Below are the code and all the weights of a small trained network. Each question names an input and a class and asks about switching units off, where a switched-off unit gives its printed mean instead of its output.

import numpy as np


def w(rows, s, z=0):
    codes = np.array(rows[::2]) - 128.0
    scale = np.full(codes.shape[1], s)
    scale[-1] = z or s
    return codes * scale


def f(y):
    return np.maximum(y, 0)


def log_softmax(a):
    a = a - a.max(-1, keepdims=True)
    return a - np.log(np.exp(a).sum(-1, keepdims=True))


def net(x, mask):
    res = np.array(x, float).reshape(1, 7) / 4 @ E
    y = f(res @ A[0][:, :-1].T + A[0][:, -1])
    res = res + np.where(mask, y, B[0][:, -1]) @ B[0][:, :-1]
    return log_softmax(res[-1] @ U[:, :-1].T + U[:, -1])


A, B = {}, {}
E = w([
[225,223,181,170,97,76,219,148,43,214,176],'x0',
[127,136,122,130,122,132,123,124,129,124,131],'x1',
[187,131,91,226,99,165,78,224,205,200,43],'x2',
[126,130,130,133,121,138,136,123,132,129,132],'x3',
[124,128,130,129,135,126,130,132,123,125,127],'x4',
[33,191,55,102,82,22,229,166,234,115,123],'x5',
[192,72,186,67,2,83,74,246,134,25,158],'x6',
],0.0055)
A[0] = w([
[37,202,30,96,74,12,236,173,230,111,115,186],'n1',
[159,77,175,63,27,91,80,212,131,39,169,1],'n2',
[116,124,163,54,138,85,167,43,79,68,214,15],'n3',
[207,213,165,178,100,67,222,159,59,209,179,96],'n4',
[64,173,61,170,255,173,168,8,120,203,106,9],'n5',
[183,122,95,223,86,130,102,209,192,186,45,40],'n6',
[126,119,163,83,128,90,144,93,107,80,180,149],'n7',
[186,136,104,203,82,168,97,197,164,158,42,117],'n8',
[52,49,46,81,183,176,49,110,223,45,65,62],'n9',
],0.0049,0.0031)
B[0] = w([
[235,62,124,162,219,186,26,35,59,39,108,253],'n1',
[129,119,75,217,39,121,254,200,51,120,6,210],'n2',
[35,217,73,56,179,224,182,170,148,86,164,186],'n3',
[86,84,228,187,111,80,104,76,221,151,210,217],'n4',
[137,120,77,200,17,81,225,209,60,113,18,216],'n5',
[31,219,80,47,181,223,169,163,147,81,186,198],'n6',
[114,156,84,72,162,172,150,130,127,138,130,181],'n7',
[86,203,79,63,178,195,149,143,139,86,174,204],'n8',
[82,102,233,207,74,61,130,102,232,190,204,223],'n9',
],0.0055,0.0069)
U = w([
[123,125,82,179,21,94,228,182,72,132,12,35],'0',
[143,127,125,106,140,127,111,117,129,138,143,254],'1',
[43,209,88,44,181,199,160,154,144,122,194,38],'2',
[90,102,231,189,89,50,112,100,214,163,214,50],'3',
[152,121,122,108,140,98,98,129,120,147,120,234],'4',
[254,83,127,152,205,176,33,75,64,94,111,70],'5',
],0.0088,0.0073)

Each question gives the input, the list of numbers given to net, and the class t.
The units are the neurons (one row each of A and B). Each row of codes is followed by its name. A weight is (code - 128) times the scale printed after its matrix; where a second scale follows, it is the last column's (A, B and U).
mask holds one flag per neuron, in row order. A switched-off neuron (its flag False) gives its mean, the last column of its row in B, instead of its output. The means were averaged over made-up inputs and are rounded, as every weight is.
A unit's drop is (log p(t) with every unit on - log p(t) with that unit switched off) / (log p(t) with every unit on - log p(t) with every unit switched off).
The circuit of an input: a set's keep is (log p(t) with only the set's units on - log p(t) with every unit switched off) / (log p(t) with every unit on - log p(t) with every unit switched off). Starting from all 9 units, units are removed one at a time, each time the one whose removal leaves the highest keep (on an exact tie, the one counted first), for as long as the keep stays at least 0.8.
units of the circuit, in order: the units of the circuit, biggest drop first
unit that matters most: the unit with the biggest drop
top k neurons: the k neurons with the biggest drops, biggest first
drop when u is switched off: that unit's drop, to one decimal
input [7,-7,-1,5,-6,3,2], class 3: units of the circuit, in order -> [n4]
input [-6,-3,3,2,0,3,4], class 3: top 2 neurons -> [n9; n5]
input [-8,2,6,1,2,7,5], class 3: top 4 neurons -> [n9; n5; n3; n7]
input [7,7,6,0,0,-6,-6], class 3: top 4 neurons -> [n4; n1; n2; n3]
input [-7,-5,3,4,4,8,4], class 5: top 2 neurons -> [n1; n4]
input [1,-8,8,-6,-1,-1,1], class 2: top 2 neurons -> [n6; n8]
input [4,6,2,8,0,-6,7], class 0: top 3 neurons -> [n2; n1; n9]
input [-8,0,-6,-7,4,1,0], class 3: top 3 neurons -> [n9; n6; n8]
input [8,-5,-3,5,1,0,5], class 3: top 2 neurons -> [n4; n5]
input [3,-4,0,-2,-3,6,5], class 5: top 3 neurons -> [n1; n5; n9]
input [-3,8,-6,6,5,6,-2], class 4: top 2 neurons -> [n1; n6]
input [-5,5,-4,4,5,-5,5], class 0: top 3 neurons -> [n2; n1; n4]
input [4,-3,-2,1,-3,5,1], class 5: units of the circuit, in order -> [n1; n9]
input [1,-3,3,-2,3,-2,-5], class 0: unit that matters most -> n5
input [7,2,-6,7,-7,-4,-8], class 0: drop when n1 is switched off -> 0.1
input [2,0,7,-5,-1,3,-2], class 2: drop when n6 is switched off -> 0.5
input [0,-3,6,-6,5,-5,3], class 2: drop when n5 is switched off -> 0.1
